Each row has a name. Each question is about the rows just above it.

bevo: 137	90	222	162	28	229	192	109	27	220	227
ves: 105	60	200	113	180	163	107	223	210	215	198
Pifo: 90	200	217	115	203	187	123	211	194	225	165
kega: 217	65	197	226	207	200	225	38	141	66	198
zevu: 66	221	77	78	26	206	105	31	57	39	72
kop: 69	198	61	52	201	57	62	179	52	66	228
zikop: 134	150	199	162	29	230	186	63	31	199	171
Which value is in both bevo and Pifo? : 90
The one value in ves and Pifo: : 200
The one value in zikop and bevo: : 162
66	221	77	78	26	206	105	31	57	39	72 is in which row? : zevu
Shared by zevu and ves: : 105

Zador: 143	164	157	100	130	175	166	97	69	180	123	125	147	200	162	143	181	131	204	159	127	146	181	123	189	80	131	123	131	159	173	165	148	100	167	124	194	127	85	119	107	179	115	144
firug: 94	71	164	143	155	204	151	91	68	164	166	220	176	212	142	176	171	163	116	167	77	72	78	155	193	192	112	182	224	123	102	140	149	160	175	77	93	144	71	162	183	137	141	138
sosot: 143	164	157	100	130	175	123	97	139	117	123	125	147	108	170	143	181	131	140	123	127	146	181	123	72	80	131	171	131	159	167	165	148	100	103	124	194	127	85	119	107	179	115	144
Pek: 74	140	166	167	215	127	175	116	111	187	189	219	79	167	136	165	118	170	108	148	120	85	78	204	164	194	104	159	194	162	95	159	160	126	212	110	75	203	106	167	178	102	173	105
Whose row is 143	164	157	100	130	175	123	97	139	117	123	125	147	108	170	143	181	131	140	123	127	146	181	123	72	80	131	171	131	159	167	165	148	100	103	124	194	127	85	119	107	179	115	144? : sosot
The row with 74	140	166	167	215	127	175	116	111	187	189	219	79	167	136	165	118	170	108	148	120	85	78	204	164	194	104	159	194	162	95	159	160	126	212	110	75	203	106	167	178	102	173	105 is : Pek
Where do 94	71	164	143	155	204	151	91	68	164	166	220	176	212	142	176	171	163	116	167	77	72	78	155	193	192	112	182	224	123	102	140	149	160	175	77	93	144	71	162	183	137	141	138 appear? : firug

zelu: 178	203	71	103
vonol: 171	203	42	104
zenav: 103	203	82	186
pode: 72	200	164	46
belap: 199	164	104	171
batuz: 199	194	82	166
gaf: 71	199	100	97
rusub: 83	164	89	43
zepig: 199	176	82	198
rerin: 110	194	171	48
Which value is in both pode and belap? : 164
The one value in belap and gaf: : 199
178	203	71	103 is in which row? : zelu
Shared by rerin and batuz: : 194
The one value in pode and rusub: : 164
The one value in batuz and gaf: : 199
Whose row is 199	164	104	171? : belap

mek: 224	82	186	205	217	223	57	37	46	182	190	85
ses: 44	81	189	142	217	176	82	36	97	202	215	158
Danur: 212	40	113	55	185	167	173	167	166	206	57	170
mogo: 216	114	237	89	39	171	47	146	82	217	198	67
nuba: 147	116	170	214	215	216	74	121	46	102	141	213
The one value in ses and nuba: : 215
Which value is in both nuba and Danur? : 170
The one value in mek and Danur: : 57
Which value is in both nuba and mek? : 46
Whose row is 44	81	189	142	217	176	82	36	97	202	215	158? : ses
Shared by Danur and nuba: : 170
Shared by mogo and nuba: : 216

gugub: 165	203	201	98	124	145
fub: 59	142	127	218	144	201
fefal: 221	103	101	168	150	146
Zipez: 150	198	193	115	75	127
zibi: 104	190	197	136	82	95
Lub: 184	130	145	231	120	58
mepa: 176	65	217	185	205	146
Sos: 114	184	68	63	152	194
nibi: 218	127	123	149	130	136
Whose row is 221	103	101	168	150	146? : fefal
The one value in fub and Zipez: : 127
Shared by Zipez and nibi: : 127
Which value is in both mepa and fefal? : 146
Which value is in both Lub and Sos? : 184

faka: 117	180	124	172	39
Dokob: 196	141	50	156	200
muson: 225	131	127	221	156
ton: 225	121	101	167	202
Dume: 128	177	212	107	81
piba: 90	140	98	53	193
Loro: 175	110	89	169	113
Dasil: 197	112	138	226	120
Luv: 116	133	68	147	184
bifub: 196	88	130	197	72
kubo: 131	136	106	103	86
sus: 131	113	72	105	86
The one value in muson and ton: : 225
The one value in sus and Loro: : 113
Shared by bifub and Dokob: : 196

tiso: 74	28	183	52	56	51	75
sefaf: 29	208	128	51	56	51	50
dama: 140	50	40	131	130	156	149
Mozuz: 94	214	74	81	173	28	163
Which value is in both dama and sefaf? : 50
The one value in sefaf and dama: : 50
Whose row is 140	50	40	131	130	156	149? : dama
Whose row is 74	28	183	52	56	51	75? : tiso

leg: 145	142	192	104	79	119	118	228	175	80	78	84	189	69	103	180	96	83	117	184	125	143	111	95	134	162	119	123	150	88	82	127	189	137	164	130
kubim: 145	119	192	104	79	119	118	190	175	80	78	95	83	69	133	180	96	83	117	184	125	143	111	95	134	162	131	123	150	88	126	150	130	66	104	137
bafo: 94	142	192	104	79	119	118	228	175	80	78	95	189	69	103	180	96	83	117	184	125	143	111	95	134	83	119	123	150	88	31	150	130	66	104	137
94	142	192	104	79	119	118	228	175	80	78	95	189	69	103	180	96	83	117	184	125	143	111	95	134	83	119	123	150	88	31	150	130	66	104	137 is in which row? : bafo
Whose row is 145	142	192	104	79	119	118	228	175	80	78	84	189	69	103	180	96	83	117	184	125	143	111	95	134	162	119	123	150	88	82	127	189	137	164	130? : leg
145	119	192	104	79	119	118	190	175	80	78	95	83	69	133	180	96	83	117	184	125	143	111	95	134	162	131	123	150	88	126	150	130	66	104	137 is in which row? : kubim

nok: 174	114	200	192	127	155	185	186	130	92	116	56	137	30	241	10	235
Magur: 145	139	116	129	184	75	53	178	181	59	93	94	133	129	185	178	142
Siz: 77	154	184	45	56	92	172	111	129	114	148	145	127	99	60	152	130
zaga: 77	115	115	45	56	92	172	111	129	114	148	185	127	99	60	152	129
Which row holds 174	114	200	192	127	155	185	186	130	92	116	56	137	30	241	10	235? : nok
Whose row is 77	154	184	45	56	92	172	111	129	114	148	145	127	99	60	152	130? : Siz
Whose row is 145	139	116	129	184	75	53	178	181	59	93	94	133	129	185	178	142? : Magur
77	115	115	45	56	92	172	111	129	114	148	185	127	99	60	152	129 is in which row? : zaga

Ver: 168	132	136	7	89	211	123	136	109	136	100	177	120	76	117	157	156	217	188	188	172	79	157	146	204
valu: 179	132	143	7	83	204	121	136	117	112	94	170	120	78	117	144	150	91	100	116	172	79	157	152	204
Konu: 179	132	143	195	83	204	121	136	117	112	158	170	120	78	117	144	150	217	100	116	90	79	157	152	204
risa: 168	196	136	7	89	211	123	136	109	112	100	165	120	76	117	135	156	217	188	116	172	79	157	146	204
Dur: 196	144	156	7	83	172	118	136	147	168	89	142	120	90	118	162	169	209	49	116	172	79	151	162	190
168	132	136	7	89	211	123	136	109	136	100	177	120	76	117	157	156	217	188	188	172	79	157	146	204 is in which row? : Ver
Where do 196	144	156	7	83	172	118	136	147	168	89	142	120	90	118	162	169	209	49	116	172	79	151	162	190 appear? : Dur
Whose row is 168	196	136	7	89	211	123	136	109	112	100	165	120	76	117	135	156	217	188	116	172	79	157	146	204? : risa
Whose row is 179	132	143	195	83	204	121	136	117	112	158	170	120	78	117	144	150	217	100	116	90	79	157	152	204? : Konu
Whose row is 179	132	143	7	83	204	121	136	117	112	94	170	120	78	117	144	150	91	100	116	172	79	157	152	204? : valu

Lakar: 142	80	149	144	55	155	173
zod: 155	151	76	160	131	110	159
duzu: 116	112	147	181	137	101	78
bev: 219	119	162	89	135	133	109
nabu: 129	124	127	128	125	133	127
fip: 130	96	80	101	108	144	78
Gote: 219	119	124	89	135	69	109
fef: 164	148	125	173	119	117	146
Shared by fef and Gote: : 119
Shared by Lakar and zod: : 155
Shared by nabu and fef: : 125

budo: 150	99	102	69	14	98	73
Denit: 98	156	169	112	80	123	139
Pobas: 112	99	125	96	227	69	107
zuna: 226	214	112	109	206	24	86
bam: 116	76	126	135	105	71	94
tuf: 212	90	120	175	227	183	169
tabet: 82	130	66	30	105	85	102
riti: 111	214	191	188	128	170	126
vamom: 144	134	74	89	34	116	96
Vokub: 115	179	127	132	73	131	115
Which value is in both Pobas and zuna? : 112
Shared by tuf and Pobas: : 227
Which value is in both tuf and Denit? : 169
The one value in bam and riti: : 126

gaseg: 118	148	140	116	122	7	124	104	151
Zop: 113	151	168	173	113	37	116	121	141
dak: 141	136	138	147	118	160	137	113	143
gabom: 116	122	124	138	119	222	132	121	119
Buge: 100	139	146	108	129	108	134	119	126
Which value is in both gabom and Buge? : 119
Which value is in both dak and gabom? : 138
Which value is in both Buge and gabom? : 119

kise: 157	89	187	81	140	111	146	102	59	196	63	44	91	192	118	151	93	64	103	115	184	164	167	177	109	185	123	46	103
Vemin: 128	40	194	100	153	189	187	49	105	170	135	192	155	185	84	107	48	68	44	42	149	78	183	138	179	206	86	140	62
busi: 195	196	148	104	95	154	71	74	123	200	163	164	140	100	97	112	158	41	213	195	127	57	168	177	154	152	47	119	40
rosor: 100	100	102	143	66	119	83	170	171	175	134	145	191	40	57	56	124	162	54	171	110	60	84	97	185	164	119	121	79
fen: 100	100	102	162	66	119	83	41	171	175	134	145	191	40	57	180	124	162	54	171	110	60	84	97	185	164	119	121	79
nof: 100	100	102	143	66	119	83	170	171	175	134	145	165	40	57	180	124	162	54	171	110	60	84	97	185	164	119	40	203
Nov: 82	117	191	106	40	140	179	174	152	63	187	146	47	139	71	42	70	51	80	166	86	136	211	186	72	133	122	67	201
Palov: 136	160	65	141	112	65	65	141	85	168	90	202	94	162	191	112	129	192	202	85	140	97	55	168	64	193	216	47	125
The row with 136	160	65	141	112	65	65	141	85	168	90	202	94	162	191	112	129	192	202	85	140	97	55	168	64	193	216	47	125 is : Palov
The row with 100	100	102	143	66	119	83	170	171	175	134	145	191	40	57	56	124	162	54	171	110	60	84	97	185	164	119	121	79 is : rosor
Whose row is 128	40	194	100	153	189	187	49	105	170	135	192	155	185	84	107	48	68	44	42	149	78	183	138	179	206	86	140	62? : Vemin

Ziki: 66	47	105	90	167	183	132
Kabog: 120	132	70	143	33	42	103
Fipus: 75	214	54	147	132	60	154
tup: 100	91	90	119	241	141	86
Vivi: 100	91	129	41	42	88	86
geb: 157	41	145	76	135	162	114
Shared by Ziki and tup: : 90
The one value in geb and Vivi: : 41
Which value is in both Kabog and Vivi? : 42

Zazo: 103	54	163	205	210	184	151
galu: 233	182	136	36	110	111	115
tuva: 156	84	38	103	215	184	167
riz: 104	76	183	180	192	202	112
Pobel: 139	214	180	122	132	175	23
Ponam: 206	115	62	81	194	140	206
lup: 109	75	145	198	209	48	176
Tubek: 103	54	163	205	210	107	45
Which value is in both tuva and Tubek? : 103
The one value in Tubek and tuva: : 103

danuv: 114	128	137	108
vog: 138	84	127	109
fif: 107	91	137	101
nedam: 116	101	108	115
The one value in nedam and danuv: : 108
Which value is in both danuv and nedam? : 108
The one value in fif and danuv: : 137
Shared by danuv and fif: : 137
Where do 116	101	108	115 appear? : nedam
Which value is in both fif and nedam? : 101
Shared by nedam and fif: : 101

Gem: 173	95	184	112	120	186	104	170	140	183	120	159	132	70	90	114	139	128	160	127	121	107	104	186	112	136	93	112	148	101	215	167	113	127	92	178	184	73	176	154	148
deza: 100	194	177	131	137	105	104	149	205	129	104	109	127	130	143	113	148	151	136	154	119	212	131	178	151	117	36	123	92	125	99	156	128	128	115	138	91	95	140	115	139
fula: 122	145	151	128	127	101	140	135	127	160	135	165	151	121	109	100	108	179	98	127	115	118	127	123	117	121	139	133	142	113	152	124	141	119	128	135	121	123	139	118	90
Whose row is 173	95	184	112	120	186	104	170	140	183	120	159	132	70	90	114	139	128	160	127	121	107	104	186	112	136	93	112	148	101	215	167	113	127	92	178	184	73	176	154	148? : Gem
The row with 100	194	177	131	137	105	104	149	205	129	104	109	127	130	143	113	148	151	136	154	119	212	131	178	151	117	36	123	92	125	99	156	128	128	115	138	91	95	140	115	139 is : deza

Reler: 111	127	122	188
gemi: 110	176	117	148
munuk: 106	202	122	132
Tukin: 119	192	126	142
mub: 112	126	123	186
setut: 123	179	118	142
til: 116	189	122	148
fodo: 113	121	82	174
kidag: 132	238	152	104
fon: 134	123	106	186
Shared by fon and setut: : 123
The one value in munuk and fon: : 106

loduf: 65	140	223	157	23	65	82	130	107	47	34	57	138	204	128	66	117	108	102	158	133	185	123
sune: 69	219	65	183	94	112	138	205	67	134	73	186	149	74	56	189	52	80	189	72	89	65	58
Nak: 30	222	125	219	128	184	210	211	22	127	71	147	103	121	15	66	125	117	206	26	18	110	115
Ger: 170	109	175	94	236	41	178	124	160	224	246	127	97	108	143	150	187	189	147	122	66	117	186
Shared by Nak and sune: : 219
Whose row is 65	140	223	157	23	65	82	130	107	47	34	57	138	204	128	66	117	108	102	158	133	185	123? : loduf
Whose row is 69	219	65	183	94	112	138	205	67	134	73	186	149	74	56	189	52	80	189	72	89	65	58? : sune

kufa: 130	166	142	128	110	129	121	101	100	108	130	137	135	132	103	124	136	137	136	127	137	127	123	136
zete: 146	142	136	141	100	148	104	121	124	121	140	155	109	133	106	99	122	140	143	144	143	134	119	134
lod: 184	89	148	152	35	135	98	147	118	91	186	190	102	181	61	89	75	154	133	135	209	124	133	123
Vilan: 163	55	141	128	57	129	147	160	109	84	178	152	144	192	76	145	130	138	99	95	209	108	156	205
Puli: 162	131	150	141	60	131	107	120	101	91	164	170	119	164	70	104	102	150	135	130	183	124	129	172
The row with 130	166	142	128	110	129	121	101	100	108	130	137	135	132	103	124	136	137	136	127	137	127	123	136 is : kufa
Whose row is 184	89	148	152	35	135	98	147	118	91	186	190	102	181	61	89	75	154	133	135	209	124	133	123? : lod

rupip: 218	154	102	158
bevol: 56	214	137	142
mivo: 109	101	218	102
kov: 102	103	218	224
Whose row is 102	103	218	224? : kov
Where do 218	154	102	158 appear? : rupip

melum: 102	144	110	109
duva: 182	45	225	109
nubu: 114	183	45	46
Which value is in both duva and nubu? : 45
Shared by duva and melum: : 109
Whose row is 114	183	45	46? : nubu
Shared by nubu and duva: : 45

puro: 105	105	96	239	180	135	102	122	127
Ser: 177	138	177	134	149	148	232	156	114
pof: 133	130	127	132	123	126	206	197	114
Lil: 137	165	247	225	121	114	131	120	119
Bodi: 146	177	142	113	102	34	225	116	114
dib: 178	128	127	138	125	114	106	82	131
Shared by Bodi and puro: : 102
Which value is in both Ser and pof? : 114
Shared by Lil and Ser: : 114
Shared by dib and Bodi: : 114
Which value is in both puro and Bodi? : 102

fove: 114	136	115	54	136	105	145	66	60	88
vuni: 123	143	111	133	90	88	102	133	128	122
Zefe: 138	136	112	120	128	95	120	140	115	148
Mupar: 84	153	140	177	92	151	101	151	177	124
Gef: 177	131	149	150	159	179	144	144	153	145
dud: 117	138	151	167	120	178	124	141	171	122
novib: 100	88	122	109	118	195	146	175	180	175
vev: 125	95	111	74	136	94	140	88	74	122
fazo: 100	88	133	109	118	135	127	102	115	100
The one value in vuni and dud: : 122
Where do 100	88	133	109	118	135	127	102	115	100 appear? : fazo
The one value in Gef and fove: : 145

koli: 98	58	197	194	42	160	41	143	69	84	87
nogin: 225	125	163	119	144	91	122	124	202	193	107
Rit: 173	234	37	226	83	207	123	162	183	133	36
biga: 163	153	195	25	54	205	33	223	189	58	225
datol: 49	151	231	101	188	115	221	61	164	59	225
rovo: 193	174	82	195	206	155	92	163	31	173	70
Vav: 196	196	101	168	173	160	195	77	68	123	173
tamav: 30	89	99	192	125	203	232	64	74	50	147
fid: 61	23	126	232	205	94	95	84	186	29	125
Fuze: 180	159	165	218	168	148	227	34	67	231	64
Tav: 29	193	200	224	92	22	147	51	171	57	151
Lopeb: 196	196	194	168	173	160	195	77	68	214	162
The one value in nogin and tamav: : 125
Which value is in both Lopeb and Fuze? : 168
Which value is in both nogin and Tav? : 193

dop: 190	78	100	178	94
bufo: 249	192	236	100	14
motig: 15	17	16	183	78
faran: 15	101	93	77	142
Shared by motig and dop: : 78
The one value in dop and motig: : 78
Which value is in both faran and motig? : 15
Shared by dop and bufo: : 100
Whose row is 249	192	236	100	14? : bufo
Which value is in both motig and faran? : 15
The row with 15	101	93	77	142 is : faran

zoso: 117	26	158	93	159	101	108
mog: 112	94	122	101	70	118	85
Tufug: 90	214	117	203	93	118	161
tatam: 100	70	119	107	115	131	20
mim: 167	144	173	98	115	143	173
mized: 117	62	104	108	142	158	53
tibuk: 107	111	167	172	111	130	150
mev: 101	108	164	174	113	129	146
vafo: 102	26	118	93	161	148	97
tegem: 110	35	205	118	181	138	133
Dez: 169	129	80	180	80	167	24
The one value in mog and zoso: : 101
Shared by tegem and Tufug: : 118
Shared by tegem and vafo: : 118
Shared by tatam and mog: : 70

Timeg: 225	83	217	215	35	153	35	193	208	44	199	210	117	194	95	141	158	110
far: 51	70	158	124	64	107	215	146	106	52	148	127	164	37	155	210	124	61
dibol: 216	222	73	122	207	176	44	153	142	57	130	195	141	218	59	84	213	151
vebod: 206	51	218	27	31	161	102	82	91	82	126	193	93	169	115	143	105	88
Rosak: 62	224	82	125	227	141	92	83	82	95	61	158	155	176	168	191	69	82
toven: 102	112	160	121	86	83	124	66	97	220	167	222	159	168	215	131	48	90
zute: 71	111	83	128	173	126	63	88	82	81	32	47	64	200	37	130	186	163
nuvi: 90	125	156	65	70	177	139	51	44	113	92	103	159	197	30	151	142	31
Shared by toven and dibol: : 222
Which value is in both vebod and dibol? : 218
Shared by Timeg and nuvi: : 44
Where do 216	222	73	122	207	176	44	153	142	57	130	195	141	218	59	84	213	151 appear? : dibol
Where do 206	51	218	27	31	161	102	82	91	82	126	193	93	169	115	143	105	88 appear? : vebod

Gidu: 152	74	110	96	52
Fopim: 142	122	52	141	70
Pofo: 82	158	157	158	88
Pep: 145	142	67	83	61
Feva: 139	147	63	158	83
kat: 140	162	142	159	75
Which value is in both Feva and Pep? : 83
Shared by Feva and Pofo: : 158
The one value in Pep and kat: : 142

dagep: 145	143	157	37	187	77	179	30
Musof: 135	127	125	123	148	135	156	111
pigi: 27	136	148	106	97	91	72	140
Megop: 120	139	154	90	105	81	79	124
zifor: 148	140	150	46	198	90	197	27
Tebe: 151	106	139	60	207	108	215	28
Muza: 127	120	28	167	124	160	134	153
Lisem: 117	148	177	46	102	37	56	101
Shared by Musof and zifor: : 148
Shared by pigi and Tebe: : 106

kopog: 122	124	141	130	124	119	130	131	182	110	122	130	144	166	153	126	126	131	135	145	169	120	132	133	128
vipad: 125	135	134	116	156	130	99	113	195	105	198	131	115	119	148	126	124	129	134	163	155	130	136	142	167
dol: 125	135	134	116	156	130	99	113	195	105	198	131	115	119	148	126	128	125	130	145	160	123	130	138	181
vab: 123	116	147	128	145	125	153	134	177	107	138	127	144	128	132	127	124	126	140	122	162	119	126	145	167
defe: 123	123	146	114	153	127	143	132	192	94	179	121	98	111	148	132	122	120	125	120	170	123	128	132	203
kon: 126	126	152	118	131	125	121	137	165	118	105	128	142	135	139	126	123	133	126	151	162	127	133	137	108
nokib: 123	117	141	118	120	130	127	121	151	110	102	126	130	139	123	119	124	130	128	126	151	125	128	139	148
Sulep: 125	135	134	116	156	130	99	113	195	105	198	131	115	119	148	126	124	129	130	145	167	123	130	138	181
Panug: 122	123	167	135	157	125	134	139	159	126	183	121	105	123	143	127	129	129	135	122	161	121	132	132	157
seba: 121	106	135	120	126	99	93	118	185	117	139	124	118	139	139	130	127	119	132	149	150	116	127	127	217
Vuto: 123	114	135	130	133	132	133	126	180	109	202	130	139	130	137	119	127	130	135	130	154	124	129	149	181
Whose row is 125	135	134	116	156	130	99	113	195	105	198	131	115	119	148	126	124	129	130	145	167	123	130	138	181? : Sulep
The row with 123	116	147	128	145	125	153	134	177	107	138	127	144	128	132	127	124	126	140	122	162	119	126	145	167 is : vab
Whose row is 121	106	135	120	126	99	93	118	185	117	139	124	118	139	139	130	127	119	132	149	150	116	127	127	217? : seba
Where do 122	123	167	135	157	125	134	139	159	126	183	121	105	123	143	127	129	129	135	122	161	121	132	132	157 appear? : Panug
Whose row is 125	135	134	116	156	130	99	113	195	105	198	131	115	119	148	126	124	129	134	163	155	130	136	142	167? : vipad

div: 141	142	118	116	134	130	140	127	119	139	125	136
Mize: 120	132	129	137	122	125	130	145	119	130	122	110
Tafal: 133	97	126	121	125	118	152	121	129	108	118	134
Bilet: 133	97	15	120	125	127	152	121	129	108	122	134
Whose row is 120	132	129	137	122	125	130	145	119	130	122	110? : Mize
Where do 133	97	126	121	125	118	152	121	129	108	118	134 appear? : Tafal
Whose row is 141	142	118	116	134	130	140	127	119	139	125	136? : div

